Here is a tiny trained network, its code and every weight. The questions are about switching its units off for an input and a target symbol, where a switched-off unit gives its printed mean instead of its output.

import numpy as np


def w(rows, s, z=0):
    codes = np.array(rows[::2]) - 128.0
    scale = np.full(codes.shape[1], s)
    scale[-1] = z or s
    return codes * scale


def f(y):
    return y / 2 * (1 + np.tanh(0.7978845608 * (y + 0.044715 * y**3)))


def softmax(a):
    e = np.exp(a - a.max(-1, keepdims=True))
    return e / e.sum(-1, keepdims=True)


def log_softmax(a):
    a = a - a.max(-1, keepdims=True)
    return a - np.log(np.exp(a).sum(-1, keepdims=True))


def net(x, mask):
    ids = ['αβγδεζηλστφψω'.index(c) for c in x.split()]
    T = len(ids)
    res = E[ids] + P[:T]
    u = 0
    for l in range(2):
        q, k, v = (res @ M[l].T for M in (Q, K, V))
        z = softmax(np.where(np.tri(T) > 0, q @ k.T / 3**0.5, -1e9)) @ v
        res = res + np.where(mask[u], z, O[l][:, -1]) @ O[l][:, :-1]
        u += 1
        y = f(res @ A[l][:, :-1].T + A[l][:, -1])
        res = res + np.where(mask[u : u + 4], y, B[l][:, -1]) @ B[l][:, :-1]
        u += 4
    return log_softmax(res[-1] @ U[:, :-1].T + U[:, -1])


Q, K, V, O, A, B = {}, {}, {}, {}, {}, {}
E = w([
[147,120,134,153,135],'α',
[196,125,124,96,210],'β',
[132,174,180,178,109],'γ',
[154,245,101,137,111],'δ',
[124,97,116,91,113],'ε',
[180,85,45,119,86],'ζ',
[159,131,157,155,196],'η',
[248,152,106,160,195],'λ',
[196,123,73,166,86],'σ',
[117,114,106,143,74],'τ',
[95,130,175,109,144],'φ',
[153,149,132,201,120],'ψ',
[193,109,93,120,149],'ω',
],0.012)
P = w([
[46,134,16,143,153],'0',
[149,93,133,117,94],'1',
[132,72,117,118,122],'2',
[114,57,111,151,146],'3',
[99,53,101,150,150],'4',
[84,43,90,163,173],'5',
[83,46,87,169,186],'6',
[76,21,94,187,201],'7',
[76,15,92,199,206],'8',
[74,2,86,219,228],'9',
],0.0048)
Q[0] = w([
[91,158,30,185,161],'L0H1',
[121,246,95,103,132],'L0H1',
[251,106,208,74,47],'L0H1',
],0.019)
K[0] = w([
[80,191,119,96,140],'L0H1',
[179,126,136,63,88],'L0H1',
[126,1,155,102,158],'L0H1',
],0.026)
V[0] = w([
[149,151,117,78,117],'L0H1',
[76,71,146,253,156],'L0H1',
[77,76,140,234,147],'L0H1',
],0.0072)
O[0] = w([
[97,104,120,155,160,85],'L0H1',
[230,202,157,4,47,248],'L0H1',
[205,202,147,19,53,222],'L0H1',
],0.0035,0.0016)
A[0] = w([
[174,58,160,82,123,2],'L0N1',
[160,42,248,129,90,84],'L0N2',
[124,77,203,150,90,211],'L0N3',
[115,109,168,210,127,98],'L0N4',
],0.017,0.0052)
B[0] = w([
[103,219,121,204,51,116],'L0N1',
[178,89,80,255,99,158],'L0N2',
[207,189,67,72,168,253],'L0N3',
[112,66,144,81,175,198],'L0N4',
],0.0097,0.0025)
Q[1] = w([
[194,91,86,109,157],'L1H1',
[78,58,254,109,44],'L1H1',
[213,99,118,91,162],'L1H1',
],0.055)
K[1] = w([
[87,169,79,125,162],'L1H1',
[245,116,132,2,112],'L1H1',
[89,206,54,117,156],'L1H1',
],0.05)
V[1] = w([
[84,150,112,79,5],'L1H1',
[217,161,101,211,91],'L1H1',
[137,239,214,124,157],'L1H1',
],0.024)
O[1] = w([
[66,253,163,73,193,86],'L1H1',
[154,153,196,188,62,254],'L1H1',
[162,99,139,16,50,133],'L1H1',
],0.018,0.0061)
A[1] = w([
[172,183,75,23,144,90],'L1N1',
[148,169,52,131,195,244],'L1N2',
[207,51,115,101,74,134],'L1N3',
[167,113,1,177,240,36],'L1N4',
],0.0088,0.011)
B[1] = w([
[43,113,174,250,189,152],'L1N1',
[210,86,51,115,158,193],'L1N2',
[92,168,173,94,182,254],'L1N3',
[23,143,159,88,7,196],'L1N4',
],0.014,0.022)
U = w([
[181,222,173,141,59,175],'α',
[147,107,164,77,174,155],'β',
[168,39,200,218,127,132],'γ',
[110,68,125,195,174,148],'δ',
[89,183,130,204,115,79],'ε',
[87,72,174,154,102,32],'ζ',
[119,138,88,122,115,100],'η',
[138,126,142,175,126,122],'λ',
[161,147,139,253,151,126],'σ',
[238,48,66,176,119,247],'τ',
[168,39,122,217,68,151],'φ',
[68,187,191,186,175,2],'ψ',
[122,214,104,153,188,100],'ω',
],0.0048,0.0094)

Each question gives the input, a string of symbols that net reads in full, and the target symbol t.
The units are the heads (3 rows each of Q, K, V and O) and the neurons (one row each of A and B). Each row of codes is followed by its name. A weight is (code - 128) times the scale printed after its matrix; where a second scale follows, it is the last column's (O, A, B and U).
mask holds one flag per unit, layer by layer, with each layer's heads first. A switched-off unit (its flag False) gives its mean, the last column of its rows in O or B, instead of its output. The means were averaged over made-up inputs and are rounded, as every weight is.
A unit's drop is (log p(t) with every unit on - log p(t) with that unit switched off) / (log p(t) with every unit on - log p(t) with every unit switched off).
The circuit of an input: a set's keep is (log p(t) with only the set's units on - log p(t) with every unit switched off) / (log p(t) with every unit on - log p(t) with every unit switched off). Starting from all 10 units, units are removed one at a time, each time the one whose removal leaves the highest keep (on an exact tie, the one counted first), for as long as the keep stays at least 0.8.
units of the circuit, in order: the units of the circuit, biggest drop first
most important unit: the unit with the biggest drop
top k neurons: the k neurons with the biggest drops, biggest first
k most important neurons of layer l: the k neurons of layer l with the biggest drops, biggest first
input σ η φ η ε ζ φ η, target σ: most important unit -> L1H1
input γ α γ ψ ε ζ α σ ω, target ψ: units of the circuit, in order -> L1H1; L1N1; L0N2; L0H1
input α α τ β ζ γ ψ φ α φ, target τ: top 2 neurons -> L1N3; L0N3
input φ ψ λ φ β ω, target δ: top 2 neurons -> L1N1; L0N2
input ω γ η φ ζ ψ λ, target φ: units of the circuit, in order -> L1H1; L1N4; L1N3; L0H1
input ψ φ ζ η, target α: units of the circuit, in order -> L0H1; L1H1
input γ ε ψ σ η, target ψ: units of the circuit, in order -> L1H1; L1N1; L0N2; L0H1
input σ η ζ, target σ: top 3 neurons -> L1N4; L0N4; L1N3
input φ λ η β ψ λ τ δ ω, target α: 2 most important neurons of layer 1 -> L1N2; L1N1
input α τ η η β α σ φ ε η, target τ: units of the circuit, in order -> L1N3; L1H1; L1N2; L0N3
input ω β ω ψ ω η τ σ, target φ: top 3 neurons -> L1N4; L1N3; L0N3
input γ α λ β ω ψ φ β α, target ψ: top 2 neurons -> L1N1; L0N2
input η β ω, target β: units of the circuit, in order -> L1N3; L1H1
input η σ γ γ δ ζ σ φ ψ τ, target α: units of the circuit, in order -> L1H1; L0N4
input ε α σ β ζ, target η: most important unit -> L1N4
input δ ω σ, target α: top 2 neurons -> L0N4; L1N2
input γ ε α η β η λ, target ψ: top 3 neurons -> L1N1; L0N2; L1N2
input ψ σ φ η ψ α ε τ ψ, target α: units of the circuit, in order -> L0H1; L1H1
input ω ζ τ ψ η, target φ: 2 most important neurons of layer 0 -> L0N3; L0N1
input η α φ, target β: units of the circuit, in order -> L1N3; L1H1; L0N2
input δ ψ φ β η ε, target α: top 3 neurons -> L0N4; L1N2; L1N1
input η η γ ψ α α ω γ η, target β: units of the circuit, in order -> L1H1; L1N3; L0H1
input α η τ φ α η ψ λ, target τ: most important neuron of layer 1 -> L1N3
input β ε λ ε β ω σ, target ζ: units of the circuit, in order -> L1H1; L1N4; L1N3; L0H1
input ψ φ τ, target α: top 2 neurons -> L0N4; L1N2
input ε ω α λ, target η: 2 most important neurons of layer 1 -> L1N4; L1N2
input η α τ η α, target β: units of the circuit, in order -> L1N3; L1H1; L0N2
input ω η α, target φ: 3 most important neurons of layer 1 -> L1N4; L1N3; L1N2
input λ φ γ λ φ ψ, target γ: top 2 neurons -> L1N3; L1N4
